Each row of numbers stands for one element and depends on some of the facts below. Use the named rows to name the rest.

Named rows:
geker: [  4 -13   4 -17 -12  11  -3 -23  23   4 -30   8 -27   1  23 -29 -12   2
   6  -2 -14  15  -4  -8 -14 -21   5 -10  12 -22 -22   0  13   4 -15  -4
   6   4  -4  -4  12   9 -12  -1  -3   4]
buflun: [-14  22  14   4 -15 -12  15  16 -19 -31   7  -7  -1  17  -1  -7  18 -22
 -32  -6  24 -15  12  32   7   1   0   4  15   0 -17  26  10   7  11   5
  -6   4 -10 -20  -4  -1  11  11   3  -4]
skuvur: [-22  32  17   1  -5 -18  -4  12 -20 -26   1   3   2   4 -17 -10  15 -16
 -14 -11  32 -15  16  19   5  -1  10  -2  10   7 -15  22  -7  -5   7 -21
 -12  19  -1   5  -2   8   0  19  -5 -17]
klaman: [ -3 -15  10 -27 -14  16   6 -25  34   4 -32   3 -29  -7  29 -18 -15   2
  13   5 -15  15 -16 -10  -8 -22  -8 -10   2 -22 -14   0  18   9 -15   4
   8  -9 -16 -16  10  -6  -7 -12  -3   7]
tredro: [  2 -28 -20 -13   0   7  12 -19  14   2  25 -12  -2  14  -4  37 -11   6
   2   6  11   5  -5  -7 -22   0  -8  18 -20  13  21  -8 -22 -10 -13  -5
   3 -14  -6 -16  17  -9  -3 -12 -16   6]
nilu: [ 36  32 -11  10  -4  13 -42  -3   7  19 -13   6  15 -14  19 -23  -1  -5
  15   6  -6  -5  -3  -9   9  -8  19  -3   4 -13  22 -19  12  -8   0  15
  -3   6 -16  32  -7  54 -43   5   6   1]
lanepu: [  9  35 -14  -8  24  -3 -23  -7 -16  -9   3  11  30 -28  12  21 -35  43
  15  15  19 -30  -9   0   2 -23   9  -7 -30  20  34 -19 -18 -45 -15  11
   2   6   7  11   1  18 -19  14  -5   6]
stiskubrul: [ 11 -33 -13  26  17 -14  26   6 -24  12   4 -11   7  23  16  24 -18  19
  -8  14 -27  25  -2   0 -24 -13  17  18   8  15  -4 -22   0 -18  -6  17
  -1 -16  14 -22   1 -15  29  -4  17  17]
braso: [  8 -13 -22   7  -2  -3   8  13 -10   5  13  -5   7  19  13  35 -19  19
  -6  10  -5  -1 -12   3 -21   3   4  23 -14   9  11  -2 -15 -10  -7  13
   7  -8   3  -7  15  -4   2   1   3  17]
gruples: [ 30 -18 -14  24 -37  16 -18   6   1  27  -5  29 -20  13  27 -12   0  15
   1  -8 -17  -2 -11 -12   1  25  -2  13   2 -35  -3  17  16  27   0  17
  28   7   1   5  12  -9 -20 -13   0  21]
grutin: [ 19 -33  21  -3 -15  19  -2 -20  15  15  -5  -5   2  14  27 -17  13 -19
   5  11 -26  38 -18  -3   3  15  -6  -9   3 -21   8 -27  20  17  -8  22
  -1 -20   7 -14 -12   3  18  -8  22  18]
flubre: [ -9 -17 -21   3   5  -6  -3  26  -9  11  -2 -10  -2   5   1  39 -22  11
   3   7 -19   1 -19   8 -14   6  -6  36 -20  17   1 -18 -20   6  -4   0
  14  -3   7   6  20   5  11  21  -6  16]
drobrun: [-10   0   2  21  16  -8  23  19  -4 -11 -14   1  -8  -4 -14 -15   4   7
  -4 -15 -13  13   8 -16  -4 -12  16  -6  23   6 -21  27  13 -11  12  -1
 -12   1   1  -4  -6 -25  10 -17   8 -11]
detrogos: [-23  28  19  -8  22  -4  -5  -2  -1 -31  -9  16  -5 -11 -17 -26  -9  15
   9 -16  22  -4   4 -11   1  -9  17 -28   5   7 -16  28 -15 -30  -4 -32
 -15  21   2  21   1 -16 -11   1  -5 -14]
bruza: [ 21  18 -27  19  14   6 -31  12 -16   5  15  -6  25   9   7  25 -20  10
   9   9   7  -3  -2  -7 -16  -5  32  22 -15  18  30 -11 -23 -32 -11   8
  -9   1  -8  23   8  39 -30   7   2  10]
trepli: [ 17 -38 -11 -20 -21  17   8 -34  38  23  11  -6 -16   2   5   3  16 -27
   5   4  -6  11   8 -11  -5  -4 -20  -3   1 -18   0 -12  12  29  -1  -5
  15 -15 -15 -16   0   4  -9 -25 -16  -4]
bostem: [ -9  -8   8  27  20 -11  32  22 -12  -7 -16  -4  -6   3 -14 -12   5   7
  -8 -12 -17  20  12 -19  -5  -9  14  -8  31  11 -22  21  16  -5  12  -1
 -20  -5   1 -12 -14 -31  18 -19  11  -8]
fledram: [  0 -30 -14 -17   5   5  15 -24  16   2  30 -16   6  21  -4  32  -8   0
   1   9   7   7 -10  -1 -21   3  -5  21 -20  11  22 -11 -26 -13 -11   0
  -1 -12  -3  -5  18  -5   5 -16  -3   5]

There are 2 kinds of fact about the elements: kluras, stistefus.
kluras: points at; stistefus: is of sort
bemas -kluras-> pafodil; bemas -kluras-> flustoli; bibak -kluras-> plitun; bibak -kluras-> klebrok; bibak -kluras-> kleduk
bibak -kluras-> sedrovim; bibak -kluras-> kiru; bramen -kluras-> flosis; bramen -kluras-> skapan; bramen -kluras-> sigrem
brebi -kluras-> skinavem; brebi -kluras-> ligres; brebi -kluras-> karagrom; brebi -kluras-> ragekli; brisu -kluras-> pafodil
brisu -kluras-> plorol; brisu -kluras-> zitil; bruza -kluras-> troploden; bruza -kluras-> dero; bugroplo -kluras-> zesuruk
bugroplo -kluras-> grutin; detrogos -kluras-> flosis; detrogos -kluras-> klaman; detrogos -kluras-> skinavem; detrogos -kluras-> geker
dosto -kluras-> trepli; dosto -kluras-> fezol; dosto -kluras-> roropo; dosto -kluras-> skidru; dosto -kluras-> zurar
dosto -kluras-> ragekli; draflis -kluras-> gresi; draflis -kluras-> ristestus; draflis -kluras-> valifo; draflis -kluras-> suskosom
draflis -kluras-> studrebre; draflis -kluras-> plafas; draflis -kluras-> grutin; draflis -kluras-> nelim; drali -kluras-> stiskubrul
drali -kluras-> zesuruk; driler -kluras-> pivo; drutrer -kluras-> plorol; drutrer -kluras-> drarar; drutrer -kluras-> klerol
flobrire -kluras-> skebris; flobrire -kluras-> greklus; flobrire -kluras-> gruples; flukalam -kluras-> studrebre; flukalam -kluras-> stulugrur
flukalam -kluras-> draskuflas; gapluk -kluras-> fister; gapluk -kluras-> staklon; greze -kluras-> grubem; greze -kluras-> mapom
lanepu -kluras-> kipe; lanepu -kluras-> futul; lanepu -kluras-> fister; lanepu -kluras-> flevir; lanepu -kluras-> lustek
lanepu -kluras-> kiru; lukluzam -kluras-> trepli; lukluzam -kluras-> plafas; lukluzam -kluras-> lezi; lukluzam -kluras-> fledram
lukluzam -kluras-> bromak; mabregre -kluras-> flosis; mabregre -kluras-> faklo; mabregre -kluras-> tezovo; mabregre -kluras-> flizas
mabregre -kluras-> meflas; mabregre -kluras-> mebrel; malol -kluras-> pafodil; malol -kluras-> butidrul; malol -kluras-> kege
malol -kluras-> flustoli; malol -kluras-> sobun; menik -kluras-> bufor; menik -kluras-> klaman; menik -kluras-> skapan
menik -kluras-> kiru; mozafur -kluras-> klaman; mozafur -kluras-> puvuzol; mozafur -kluras-> stulugrur; mozafur -kluras-> bromak
nagrir -kluras-> ligres; nagrir -kluras-> pefli; nilu -kluras-> troploden; nilu -kluras-> staklon; nufetrel -kluras-> stiskubrul
nufetrel -kluras-> zupek; pebrum -kluras-> gratuto; pebrum -kluras-> sopogo; pebrum -kluras-> lezi; pebrum -kluras-> pledror
pligral -kluras-> mibeva; pligral -kluras-> fezol; pligral -kluras-> skidris; popifu -kluras-> ludan; popifu -kluras-> mapom
saple -kluras-> drobrun; saple -kluras-> bostem; saple -kluras-> skinavem; saple -kluras-> foskos; saple -kluras-> lotrograk
skuvur -kluras-> tezovo; sorivo -kluras-> bostem; sorivo -kluras-> stiskubrul; sorivo -kluras-> gimur; sorivo -kluras-> sugom
sovuk -kluras-> trepli; sovuk -kluras-> tredro; sovuk -kluras-> romir; sovuk -kluras-> druskim; sovuk -kluras-> bromak
stakis -kluras-> tezovo; stakis -kluras-> flustoli; stakis -kluras-> ragekli; stigras -kluras-> flubre; stigras -kluras-> zitil
stoplok -kluras-> sugom; stoplok -kluras-> ligres; stoplok -kluras-> karagrom; stoplok -kluras-> drutal; stoplok -kluras-> ragekli
tranoskor -kluras-> braso; trela -kluras-> suskosom; trela -kluras-> drenafle; tufeflil -kluras-> sopogo; tufeflil -kluras-> brubru
vobrun -kluras-> grubem; vobrun -kluras-> pila; vobrun -kluras-> buflun; vobrun -kluras-> tezovo; vobrun -kluras-> pliler
vobrun -kluras-> klasen; zaske -kluras-> grutin; bemas -stistefus-> 47; bibak -stistefus-> 814; bostem -stistefus-> 814
bramen -stistefus-> 80; braso -stistefus-> 80; brebi -stistefus-> 47; brisu -stistefus-> 80; bromak -stistefus-> 80
brubru -stistefus-> 814; bruza -stistefus-> 80; buflun -stistefus-> 814; bufor -stistefus-> 47; bugroplo -stistefus-> 814
butidrul -stistefus-> 814; dero -stistefus-> 80; detrogos -stistefus-> 814; dosto -stistefus-> 814; draflis -stistefus-> 814
drali -stistefus-> 814; drarar -stistefus-> 47; draskuflas -stistefus-> 814; drenafle -stistefus-> 47; driler -stistefus-> 80
drobrun -stistefus-> 814; druskim -stistefus-> 47; drutal -stistefus-> 47; drutrer -stistefus-> 814; faklo -stistefus-> 47
fezol -stistefus-> 80; fister -stistefus-> 80; fledram -stistefus-> 80; fledre -stistefus-> 814; flevir -stistefus-> 47
flizas -stistefus-> 814; flobrire -stistefus-> 814; flosis -stistefus-> 47; flubre -stistefus-> 80; flukalam -stistefus-> 47
flustoli -stistefus-> 814; foskos -stistefus-> 47; futul -stistefus-> 47; gapluk -stistefus-> 47; geker -stistefus-> 47
gimur -stistefus-> 814; gratuto -stistefus-> 814; greklus -stistefus-> 814; gresi -stistefus-> 80; greze -stistefus-> 814
grobos -stistefus-> 80; grubem -stistefus-> 814; gruples -stistefus-> 47; grutin -stistefus-> 47; karagrom -stistefus-> 814
kege -stistefus-> 814; kipe -stistefus-> 47; kiru -stistefus-> 814; klaman -stistefus-> 47; klasen -stistefus-> 47
klebrok -stistefus-> 814; kleduk -stistefus-> 80; klerol -stistefus-> 814; lanepu -stistefus-> 80; lezi -stistefus-> 814
ligres -stistefus-> 47; lotrograk -stistefus-> 80; ludan -stistefus-> 814; lukluzam -stistefus-> 80; lustek -stistefus-> 814
mabregre -stistefus-> 80; malol -stistefus-> 47; mapom -stistefus-> 80; mebrel -stistefus-> 47; meflas -stistefus-> 814
menik -stistefus-> 80; mibeva -stistefus-> 814; mozafur -stistefus-> 80; nagrir -stistefus-> 814; nelim -stistefus-> 814
nilu -stistefus-> 47; nufetrel -stistefus-> 814; pafodil -stistefus-> 47; pebrum -stistefus-> 814; pefli -stistefus-> 47
pila -stistefus-> 47; pivo -stistefus-> 814; plafas -stistefus-> 80; pledror -stistefus-> 47; pligral -stistefus-> 814
pliler -stistefus-> 47; plitun -stistefus-> 814; plorol -stistefus-> 814; popifu -stistefus-> 814; puvuzol -stistefus-> 47
ragekli -stistefus-> 47; ristestus -stistefus-> 814; romir -stistefus-> 80; roropo -stistefus-> 80; saple -stistefus-> 80
sedrovim -stistefus-> 80; sigrem -stistefus-> 47; skabe -stistefus-> 47; skapan -stistefus-> 47; skebris -stistefus-> 814
skidris -stistefus-> 814; skidru -stistefus-> 80; skinavem -stistefus-> 814; skuvur -stistefus-> 814; sobun -stistefus-> 47
sopogo -stistefus-> 47; sorivo -stistefus-> 47; sovuk -stistefus-> 47; stakis -stistefus-> 814; staklon -stistefus-> 47
stigras -stistefus-> 814; stiskubrul -stistefus-> 80; stoplok -stistefus-> 814; studrebre -stistefus-> 47; stulugrur -stistefus-> 814
sugom -stistefus-> 80; suskosom -stistefus-> 814; tezovo -stistefus-> 80; tranoskor -stistefus-> 814; tredro -stistefus-> 80
trela -stistefus-> 80; trepli -stistefus-> 47; troploden -stistefus-> 814; tufeflil -stistefus-> 814; valifo -stistefus-> 47
vobrun -stistefus-> 80; zaske -stistefus-> 47; zesuruk -stistefus-> 814; zitil -stistefus-> 47; zupek -stistefus-> 47
zurar -stistefus-> 814

Name these rows:
No name comes twice in this set of rows, the named rows included.
[ 15  -5  24 -19  -8  16 -35 -37  17   8   2  16   8  -2  11 -28   7  -4
  18   0   6  14 -15  -8   8  16   1 -27  -9 -26  14 -22 -11  -5 -20 -11
   4  14  17  23  -3  12 -13   6   7   6]  flukalam
[ 25  -5  -1  15  20 -20 -22 -31 -18  29 -26  21   8   0   8 -39   7  21
   9  -2 -13   4  18  -9   0  -7  22 -27  30 -19  -7 -34   4 -16  -1 -15
   4  20  40  24 -12  12  -7  -2  10  -7]  sorivo
[ 24 -21   0  16   0   0   2 -12  -4  28 -20   4  -2   7  19 -22   6   3
   3   9 -30  10   6  -3  -2  -3   3  -5  21 -26  -4 -27  26   6   1  13
  10  -4  16  -4  -8   6   9  -9  14   6]  zupek
[-18  25  15  -8   3   7  34  18  12 -21 -12   0  -2 -40   9   3 -16  15
   1   4  -4 -20 -11  -4  23 -20 -15 -14  -8  13  -3  27  25   2  12  25
  -6 -18 -26 -32 -12 -27  13  -8  -2  -1]  kiru
[  8 -35 -25  21  17 -12  20   2 -30  12  -2  -8   0  19   9  32 -19  19
  -5   4 -11  23  19  -4 -29 -22  19  12   8  17 -13 -21  -4 -19  -8  -4
  -4 -13  15 -30  -1  -5  15  -7   1   5]  sugom
[  8   7 -22   1   7   9   9  15  -3   0  -2 -18  15 -10  28  40 -35  21
   4  23  -7  -5 -11   0  -8 -28   6  24 -18  24  25 -13   3 -17  -5  36
  -3 -27 -28 -22   0  20  -7   4   3  10]  fister
[ 22  -5  -4   2 -12   2 -15 -13   5  18 -15  12  -1   5  18 -15   8   1
   2   2  -5  -4  -2   1   4   5  -6  -3   6 -23   3 -13  14  14  -1   3
  15   3   6  12   4  17 -12   0   3   7]  skabe
[ -2 -34   0 -15   4  12  15 -19  13  -4  33 -19  10  22   4  37  -7  -5
   2  19   1  28 -20  -2 -20   8  -3  11 -23  11  23 -16 -22 -12 -19   8
  -3 -21   2 -17   8  -8  12  -7  10  16]  plafas
[ -5 -11  -5  -8 -17  -1 -21   9   6  22 -27   0 -17 -11   6  -5  -1 -23
   8   6 -30   8   2  13   8   4 -15  14   3 -17 -12 -29   6  37   7  -6
  18   1   6   6   6  27   0  24  -8   4]  sobun
[ -4  16   4  18  25 -19  -8   0 -29  -1   3  11  10 -14 -37 -14  11   9
   2 -20  23  -5  41 -11   4  -9  19 -25  21  17 -10   1 -11 -20  13 -36
 -17  20  18  14 -26  -6  -1  -4 -10 -26]  stoplok
[-11  14  -6 -12  16  -3 -16 -14 -14 -25  -4  11  -3   7  16  13 -35  34
  12   2  21  -6 -14   2 -27 -17  21   2 -18   6  -3   2 -34 -45 -30 -16
   0  17  10  13  24   3 -14  22  -4  11]  bramen
[ -4  -3  -1 -27  19   2 -10 -30   5 -15  21   5   8   5   0  18 -26  28
  16   5  27  -2 -16 -10 -24  -2   3  -8 -33   9  17  -7 -42 -41 -31 -17
   0  15  14  18  20  -6  -9   5  -7   7]  mozafur
[ -3  16   3  10 -12 -10  19  18 -14 -20  12  -4   8   7  -6  -3  18 -10
 -29  -7   9 -23   5  20  13  11  -6   4   9   3  -6  30  10   6  17  12
  -3  -3  -6  -8  -7 -16  15  -4   8  -3]  ludan
[-11  34   6   4  10   8  18  29   7 -15  -7  -4  14 -35  -2  -1 -12   6
   1   9   0 -19  -8  -6  20 -13  -8  -8  -4  15   9  18  23  -4  15  25
 -12 -13 -27 -14 -19  -4  -1  -8   5  -6]  lustek

The same elements again, as new rows of numbers:
Some elements and their rows:
kiru: [  3  -3  -7  11  16   4 -15   0 -22   0  13  -7  13   1]
bugroplo: [-18 -36  -5  26 -28  21   8 -29  33  27  -8 -36  -8  16]
zesuruk: [ -3 -29  -7  15  -7  17 -16   6  11  25 -12 -34 -30   5]
drali: [-36 -34 -22  11 -32  13  -4 -12  22  11  10 -31 -22   3]
pafodil: [ 16  65  -6 -40 -10   9   8  -1   8  33  -1   8 -18   9]
sigrem: [ 4  8 29 -3  3 -1 -5 15 -5  4  0 10  3 -4]
plitun: [ 10  -4  -8   3  15   4 -17   4 -12   4   4 -12   0   5]
draflis: [ -8 -21  -2  19 -13  15  11 -32  18  19  -3 -25  16  18]
stigras: [-12  10 -28  -4 -11   8   8 -29   4   8  17 -13   9  12]
flustoli: [ 35  31 -33 -33   4  18  -6  -1  15   6   3  -9 -12  22]
skidru: [ 10  -1  -7   6  13 -12  10   6  -6  -6 -24  10 -11 -10]
skapan: [  1   7  32   2   2  -1  -4  12 -11   1   5  14  11  -5]
saple: [-24 -11 -15   3 -11 -19  23 -15   8 -20  -9  12   0 -10]
skabe: [ 2  9 25 -7 -1 -1 -5 15 -2  8 -3  7 -6 -5]
mozafur: [-12  -2   1  22  -1 -14  37 -36  -1  -9  -9  17  32  -2]
ludan: [ 10  -4  -9   6  12   8 -17   6 -10   1   7 -11  -1   4]
drarar: [  1  18  22 -10  -2  -1  -5  13  -4  12  -1   8  -7  -5]
mibeva: [ 10  -4 -10  -1  15   4 -17   3 -10   4   0 -15   1   5]

Which element is each row?
No name comes twice in this set of rows, the named rows included.
[ -4 -13 -13  -6   8  -1 -22   9  -8   0   0 -18 -13  -1]  bostem
[  0 -16 -10 -30  18 -16 -24   3  -1 -16 -12 -18  -1   6]  karagrom
[-11  -4 -13  16 -14  -4  32 -22  12  -5 -10  11   4  -4]  trela
[ 12  -9  -3   7  14   7 -12  -3  -6  12  -6 -19   2   8]  suskosom
[-17  -8  24 -49   4 -33 -14  10   8 -20 -22  -2  -4  -3]  ligres
[  3  10  36 -10   9  -9   0   0  -6  10 -12   5  14   2]  trepli
[  3  -2  21 -51   0 -22 -11  13  22 -26 -17   6  -3   4]  ragekli
[-14 -18  -6   3  -1  -4   3 -27   2 -20  18  -7  39  12]  detrogos
[-10  -1  -3  18  -2 -14  37 -36   4  -3 -15  10  26   1]  lukluzam
[ 10  12 -12   6   7  -7  13   3  -8   4 -18  10 -15 -11]  flubre

